[ -68   -2   15  474  -61 -133 -261  125  -67  169  -74  143  160 -280
 -150  -66  260  138  -65 -280  159  352   23  -70 -115  292 -138   73
  124 -170 -348  251 -205  166 -175  112  186] -> 5
[ -12  207   -6  -92   -2   68  462 -308 -111  -52 -150  106  298   92
 -211   68  -88  -44 -140 -154  192  502  -65  462 -456   75 -154  -24
  -48 -266  124   57  -74  476 -302 -152 -132] -> 11
[-153  136   -3  242 -317  167  215  222 -187   76  362  -84  310  133
  295 -110 -131  215  783  -91    5  -90  278 -255 -134 -104 -183  204
  418  134 -312 -203 -513 -426  342   54  -44] -> 9
[ 203   29 -145  242  657  -16    6  -25 -145   90 -705   79 -405 -166
   14   -3   86   26 -290   57  -41  -26 -103 -311  467   92 -223 -167
  328 -205  584    0  248  116  527 -245 -161] -> 2
[ 146  326  362 -282   18  -52   15  453   73  494   44  -42  633  279
  -62  -17  182  131  438  -56   14  226  -59   -5  151   -4 -170   27
  142 -109  284  -20   73  -34  327 -254   61] -> 9
[ -58  121 -172 -101  104 -210  100   52  -68 -112   52  241    3  410
 -297  101 -164  -32  -45   10  104  -21  124 -265  130  -95   19   65
  178 -286  172   -8   81  109   60   -2 -241] -> 4
[ -38 -112   -2 -107 -169  -15  110  -48 -237  151  271  293  151  -57
  237   50 -149  -23 -106  239   49 -152  -53  119   21   94 -122 -110
 -464  172  -35 -310   51  -87   69  -11 -163] -> 2
[ 120  -77  -70   -6  -25   52   43  175  -44  -17  349  104  171   77
 -179   64  -67  -41  161 -103  119  277  -72  106 -194  224 -147  138
   72 -221   40   27 -141   85   70   44 -164] -> 2
[ 261  309  -11  105  619  135  408    0  226 -288 -141  -46 -248   71
 -250  -21  -95  186  -84 -233 -282  190 -156  345  -85  200   99 -145
 -331  165  142  -42  198  306  523   33 -119] -> 9
[-260  245  138   55  589 -204  102 -265  323 -151 -632  338 -114    6
  -28  -61  234  184   -9 -174  -68  315 -228  191  184  114   -8 -278
 -171  -76  342  -25  282  279  233 -447 -180] -> 10
[   2  143  -38 -261 -147   25 -177  -61   61   14 -173 -159   93  -97
 -163  301 -101   18  397   22  -28 -207 -271  153 -151  -53  110 -158
  225  301 -180    5   56 -324 -341 -118  254] -> 7
[ 657  192  -22  -14  515   24  129  130   65  156  640  -73  212  162
 -425  -58   65   49  309 -351   35   19   15 -309  157  390  129  221
 -228  364  218  -57  180   72  471  103    1] -> 2
[ 276  -27  314 -102  110    8  318  -96   11  179 -242 -245 -258  116
  426  150   41   23  168  -24  -73  -21 -157  187  215  125 -132 -310
  -76  -28   89   18  216  -12  344   -6  232] -> 5
[ 177   10  234  197  296  349  285 -148 -184  113  253   43  235   50
  226  136 -298  165  596  -72 -227  -91  -14 -348 -243   47 -375   14
  -75  -59  546  -88 -194  204  224 -217  -11] -> 10
[ 294   13  118  110  194  114 -239   14  151  323 -387   51   89   39
  211  142  257  -33  501   76  -80   30   48 -464   94   79 -278  263
  531 -212  119  229 -338  119  291  -61   79] -> 8
[ -46 -142 -172   16 -142 -141  230 -472 -187 -143 -143  220   66  428
  313 -124  -76 -112   -5  -35   90  -81  -95 -137   52    8 -238  260
   41 -372   64   96  -11  125 -742 -197 -108] -> 10
[ 114   -4   -7 -414    1  189   60   22  257 -133   74  -66  251  326
 -430   20 -295  163  138   38 -201   70  -82  217  -51 -322 -114   84
  -28  -60  153  210   90 -234   65  -97 -137] -> 2
[-148  330  -96   51   27 -250  192  109  -47  146 -100  313  114  162
 -451  -73  -35  178  234 -116   52  264 -381  190 -269  345 -309 -168
 -136  -90  -67 -127  233   16   65   10 -168] -> 6
[ 262  267  197   83  342  -36  267  107 -242  -32  216  239  298   42
  -10  175 -207  -18  -93   37   23  343 -103  256 -384 -114   -4  -71
  -50 -120  270 -237 -385  342   99  -83 -149] -> 11
[ -37  118    2   11  -26 -144  212  141 -227  -62  436  -47 -143  -31
   47 -189 -131  -90  338  -48 -135   60  -33   60 -130  -45   22  202
  242 -139 -221 -225 -214  -98 -117 -254 -149] -> 1
[ 122  -63  -36  -49   85  232   59  -88 -195   26  101  -33    3  -90
  346   51 -228 -298  201   96 -215 -331  -10 -391   15  130 -207  181
   60  -68  -71 -253 -262  -84 -437   29   -5] -> 1
[ -27  -37  -24 -187  128 -162  176 -321  398   -6 -230  341  -96  229
  -62  -83   55  -35 -239 -108   44  163 -246  178  239  257 -495  250
 -224  -88 -308  237  280  108 -380 -145  -11] -> 9
[  57   81 -157 -228  122  -22  -58    9  -36  170  158  127 -104   53
 -167 -131  -10  -73  -63   -5   20 -205  -45 -265  112  -97 -239  173
  156   19  191  -49  136 -109  176  -61 -280] -> 2
[ 301  127  265 -125  201  -66 -188  243  264  414 -290   83  669   96
  116  -71  429 -109  237   57  -90  249 -112 -353  -29  -46 -304  212
  487 -263  250  168 -136   44  122 -326   63] -> 2
[-310  -83  -15  442 -423  -26  329  326 -258 -275  554 -107 -315  283
  145  162 -454   83  -31   -1  245  163   83  899 -316  -67  182 -283
 -318  -28 -238   53  323  -37  285   -2  236] -> 5
[ -98  164   23 -131 -216 -485  -44   66  269    6 -156  292 -104  295
  431 -143  308   50   28  -77  180  -36   -8   -9  485   61  130   70
  306  411 -242  -48    2 -161  -77 -397  134] -> 10
[-301  344  453  212  -79  -18  184  536  344 -164  303 -179  206  349
  132  122    3  189  351 -323 -108  363  159  388 -205   59  672 -216
  -12  157 -165  -44   31  229  439  126  244] -> 11
[  86  -65   72  -18  136  200  -54 -257  255 -222 -217 -159   16  216
  -38  185 -131   38 -293  -58 -157  -30  -19 -125  -50 -360   20  116
   81 -125  133  252   21   24 -174  -38   42] -> 7
[ -65 -101   94 -265 -200  117   20 -441  -31   19  236   57  135  234
  -48  104 -127  -70   72  -45  -45   77  249    8 -173 -229   54  297
   41 -175  185  147  -68  428 -133  -67  -73] -> 5
[ 267 -456 -521 -377  -98  -36  399 -404 -404 -617  770 -138  -39  216
  529   19 -423 -244 -155  327  110 -528 -107 -147   26 -430 -339  432
  -78 -181 -520 -121 -494 -829 -738   -6 -354] -> 11
[ 237 -247  -63 -352  -25  -27  240  -57  -13  -58  391  -52  518  403
  -57   32 -302   74  610  165 -302 -129  -47 -261  -94 -258  -36  216
  306    5  222  -44 -111 -169  184  -75  -80] -> 0
[  40 -406   77  129 -471  187  454 -413  -71  -18  122 -149  214  461
  259   88 -299   22  308   47 -101 -157  -76  -24 -348  -28   50 -101
 -241   78  195 -135  107    0 -362  -15  181] -> 1
[ -25  -93 -346 -140   49 -161 -203 -554  117 -588 -322  280 -243  -81
 -234   12    6  -56 -441  197  -81  -91 -178   54 -370  -55  153   15
 -167   10  -33  225 -144  175 -830   90 -134] -> 3
[ 220  -19 -135  -24   19   89   65  162 -144   -3  482  -31 -139  -15
 -347  105 -175  -83  213 -121  -10   53 -109  214 -305  128   13  108
    7 -175  -27   98  -84  216  -75   41  -72] -> 8
[  88  142    6  357  225   21 -176  233 -166   30  283  -84  309  -55
  380   96  153   91  -91 -569  -39  124 -177   -6 -347  127  133   63
  -25   55  139   33 -198   20  289  -72  110] -> 3
[ 353   63   13  472  117  355  -12 -330  181 -134 -520  -63 -842 -518
  -78   71  239  170 -283  357   38  193  -66  205 -403  331 -241 -109
 -180   15   26  358  -78  569  103   39  -51] -> 2
[  56 -311  -74   96   61    5  -31 -116  268 -184  131  147 -588 -276
  360  -63  181   69 -413   46  336 -139    3   50  291  -50 -175  -36
 -100  227 -216    6 -247 -126  -12  -90 -152] -> 4
[ 206   -8    4  -28  206  123   37  -73   72  -46 -438 -296 -517 -131
  198 -178  -52  199 -105   68  -82 -194 -261   24  316   78 -276  -36
  -37  136   32  285  226 -202 -118    2  108] -> 1
[  60   64 -205  -28  117 -165 -119 -126   26   63 -336  276  178  254
 -432   36 -109   52    9    2  -84  -16 -269 -350 -110   45 -339  119
  289 -120  219  174  128   31 -314  -68    5] -> 6
[ -43  156  -34 -290  158    9 -138  195  -90  -21  213  -82  143 -159
 -201   79  -88  -98  -12 -142  -49  133 -104  392  103  -64  161   46
  -45  -62 -115 -187 -124 -155  -52 -145 -116] -> 11
[-335  230  370 -851 -181  219  129 -282  140  119   64 -245    6   -6
 -323 -205 -187  -96  572 -239 -215   40  335  416   82 -535  447   20
  373  217  230 -129  -47  139   41 -113 -113] -> 8
[  54 -206 -168   47 -211 -245 -109 -188  195   18 -465  103   28  103
   53 -211  357  193   22  363   70  -11 -201 -184   73  219 -291  182
   37  108  -58  279  189  -40 -141  -63   65] -> 9
[ 246   43  -32 -120  339   19   92  -24  -83  278  -75  211  586  -38
  135   22  203  -60  -50  -20   27  124   84 -132   65  -55 -100  146
   43 -148  405  111    9  454  293 -305 -129] -> 10
[-185  -60   73 -165  -21  -98  215 -323  -44 -119 -228  186  249   47
  109   -3   18   49 -458   93   90  208  -42  343 -234 -373  192 -139
  -91 -126  237   45  -31  399 -221  -91 -207] -> 11
[ 500  -36  201 -347 -123  371  589 -146 -217  362  243 -370  427  303
  428  -70  -92  -18   68 -643  -56  275  316  -95  229  -65 -455  332
  287 -237  278 -110 -530  -78  566 -278 -131] -> 4
[ 212  255 -277 -718  -86 -385 -485   44 -240 -123 -742  260  430  342
   78 -119   84 -255 -518  359  -40   66   81 -155  526 -102 -140  347
  443 -346  309  146 -266 -267 -522 -440 -163] -> 2
[-116 -100  -44   99  -43  112    5  214 -142 -131  690 -174  143   19
  179   98 -184  270  309   64  130 -237   45 -156   22 -117  -17 -124
 -328  350  115 -239  -10 -654  451  -94  -13] -> 3
[ 315 -243  -74  230  267  308   79 -139   17  -73  189 -130  128 -313
  432   34   60 -136   -4 -125 -161 -147  -31  -58 -211   91   89   37
  -33  183  -38 -103 -300  167   38   62   57] -> 0
[  32 -124   -9  281 -298   73  254  -28 -173    3  172 -217 -337   35
   49 -276   31  141  -15 -237   56 -202    2  -57 -321  -75  316 -173
  184   42  139    7 -149  316 -297  409  -47] -> 11
[ -78 -176  416 -194  370  -52  217 -459  388  -12 -297  116 -298 -124
  612 -134  446 -310 -155  299   71   13  292 -598  562  -16 -249   37
  137 -242   55 -138  -73  279  -63 -111 -130] -> 5
[ 113  -19 -352  -87  112  -99 -114 -308 -447 -160 -326  134  164 -295
   60  -67  -15 -168 -365  373 -160 -202   58 -311  -72   12 -237   32
  -93  -92   64  -94 -193  -90 -329 -143  -90] -> 5
[  78  229 -204  -52  380 -121 -118  320 -173   33 -301   99  -35   52
  -80  -78 -127 -227  -36  301 -172 -239 -215  -12  -25 -199 -205 -143
  194 -119  275 -159  217 -167  198  -64  -39] -> 5
[-323  -40  233 -516   88 -241 -204    5 -135   62  184  110  276 -219
  -87  195    6 -259 -335  502   15  106  -19  150  -96 -369  -67 -201
 -384  -22  322 -302  268 -284  479 -322 -191] -> 8
[-188  -39   77  115  408  176  139 -455  216   15 -434  130 -285 -130
  213 -285  200  -15 -826 -115 -275   -2  278  -15  515  -97 -151  -67
 -656 -232  170 -104  237  208  221 -429 -292] -> 6
[ 121   19  248 -105  216  182  234   92  248    3  214 -130  303   31
   15   20  -48  -39  345 -136  -45  192   23  239   11  -62  207   71
   18  133  -34  -84  -19  211  174    3   80] -> 4
[ -37  172   23  213  501  264  153   62  236  -36 -202   78   46  134
 -209  -97 -193  147   51   23 -272  -88  -37 -337 -162 -155 -262  -43
  -56  -30  373  -51  175  121  511  165 -209] -> 7
[-701  381  102 -131 -127 -451 -469  275  407  111 -318  456   99  208
 -404  109  184 -140  130   31  131  324  276   -1  260  -39  300  -27
  350  125 -129 -214  201 -124  362 -270    0] -> 1
[  71  -51   16  -44 -386  217  123   -4   77   22  148 -221  121  223
  299  184   -8 -135  260 -111  -12 -137   36   38 -157 -111  289   63
  346   90 -154 -145 -310   46 -356  -31  142] -> 11
[-382 -206   43 -205 -139  222   93  118 -298  252  131  -94    6 -373
  274   17  -90   19 -122  323   81 -159    5  169  261 -231    7 -160
 -188   -4   92 -277  237   36  284  -74 -260] -> 8
[ 392  302 -141 -373   92 -228  -52 -354 -339 -151   14  -52   52  203
 -112 -246   42 -281 -263 -395  -82  120   39 -108  -28   41 -101  500
  201 -364   77   67 -436   25 -639 -245 -172] -> 4
[  -4   42   69   57  656   54  -71  106   76  209   66  240  266 -122
  -25   -2 -112 -135  181   28 -140  -54 -204 -323  -27   58 -447  195
   -9  -91  203  -58  194   85  329   42  -81] -> 7
[ 257   -6  -52 -137   56   63  141  -26    6 -158  197  -27  149  119
   48 -234  -73  -90 -278  -14 -136   75   80   47  -16 -111  -85  325
  -37  -82  -55  124 -119   15 -127  -60 -126] -> 2
[  84  -56  189   37  -29  283  -15 -152  120  130  255 -389 -101 -133
  -34   79   73 -125  243 -147 -205 -128  194  -55 -184 -103  356   92
  116  -24  -92  141   78  340   54  197  134] -> 0
[ 259  191 -122 -219  218   41  159 -246   20 -281  191  254  226  115
 -262  -71 -141   64   62  425  -10   98  133   90  126 -311  -95  298
 -312 -112  -86 -229 -387  -54 -297 -519 -410] -> 4
[  16 -108 -180  454   67 -136 -585 -252 -178  -14 -102  132 -102 -424
 -104  148  222  -14  -31  289   73  -58   42 -333 -168  -15  182  202
  163  226   20 -117 -205   22  118 -127   15] -> 7
[ -15  303  182  -42 -512 -197  242  197 -258  104  359 -166 -387  330
  280 -148   -8   -7  251 -110  145    8  164   53   80  -40  235   44
  371   -9  -50 -277 -211  -55 -127 -273  -49] -> 1
[-324  424  137 -234  -78  -98  -51  211  359   44  -44 -175 -206  295
 -267 -196   -7 -101  174 -481 -192  166  229  121  347  241   97  110
   49  263 -242  -72  343 -309  476   87  204] -> 3
[ 178    5 -198   61 -218  -69   -1  -43 -530   12   -9 -214 -271  -89
  313  -15  -43  -39   18 -257  -31 -147   14  133   83  252   18  -51
   83  -91 -165  -55 -262 -276  -49   43   49] -> 6
[ -77  839  118 -243  468 -196  510 -173  412 -108 -488  335 -246  895
  225 -428  -41  -70  586 -495 -106  297  145  295  225  220 -267  202
  363 -163  245   39   90  262  418 -366 -190] -> 0
[ -45  119   14  -13  157 -192  -56  140 -234 -126  -60  133  118 -189
 -152   49 -150  133  -51  227 -198   45 -157  237 -179   79  150 -384
 -204   89  369 -136  116   84   65 -321   28] -> 0
[ -62  386  144  -10 -167 -190  -39  335  -44   71  307   21 -181   65
  176  -71   83  151    3 -201  163  139 -195  478 -236   87  -55  -66
  -54   95 -173  122   44   47   17 -176   98] -> 5
[ 243  145  -93    2  516  248 -264  221 -290  100 -139 -384    0 -597
 -157   -5   33  -95  -72 -108 -292  -95 -185   24  -66   44   20 -101
   23  -12  265 -145 -105 -116  260   -4  -21] -> 11
[  87 -358 -162  138  144 -359 -149  -90  108  -33  -14  332   45 -169
  139   65  316 -112  -73   63  174   67 -291 -265 -159  145 -274  100
  389 -197 -108  280 -103  190 -428 -203  112] -> 5
[ 125  180  -86  -74 -321 -322  -86  -61 -222 -304  -95   87  114  373
  -21  122 -118  295  145  -33   11  225 -155  305 -397  -52  120   -9
  282 -202   49  320 -383  -27 -322 -156   -8] -> 0
[ 134  167 -116 -448  663   87 -460  127  325  120 -101  110  309 -277
 -249  179  186 -440 -130  -22 -117  -56    1 -226  287 -258  234  368
  438  127   52 -172  -44  205  212  -93 -155] -> 4
[ 409 -219   34  116  287  -32 -210  123   35 -335   -8  144   58 -325
 -124  328  -29  131 -215  463   96  101  -96   43 -236  -93  201 -291
  -22  138  348   88 -348  182  -33   -9   55] -> 7
[-158 -221  228 -224 -129  312 -171 -289  -42  -10 -223 -385  350    2
 -254  297 -243 -223  126  128 -208  -94   55 -271 -197 -448    6 -117
  168 -118  436  -63  107 -259 -159   97  179] -> 10
[-275  112 -253 -235 -210 -147 -131 -149 -218   84  123  173  -51  109
  -51   53  -85 -181  201 -286  129 -146  207  -26   48  227 -102   49
  158 -132  -46   26    6 -111  -73  -87  -69] -> 0
[-245  -29  -48   -2 -643   23  354 -108   44   75  463 -260 -221  490
  353 -261   29  -56  -15 -392   26 -203  438 -103  263   87  -76  202
 -271    7 -478  -34  161 -421  129   27   52] -> 3
[-126  215   14  221 -572 -427  421   13 -354 -157  -11   31  -82  688
  506 -110 -172   74 -182  -30   37  229  -77  320  -79   81   -5   64
 -102 -130 -295 -193   10 -266 -115 -278   21] -> 1
[ 596  354  180 -168  404  138  124  273  -73  181  271  -16  518  179
  325 -111  -62   21  277   -5  -84  248 -251  120   40  -84 -356  532
  183  -51   72   -4 -305  -26  153 -331 -109] -> 2
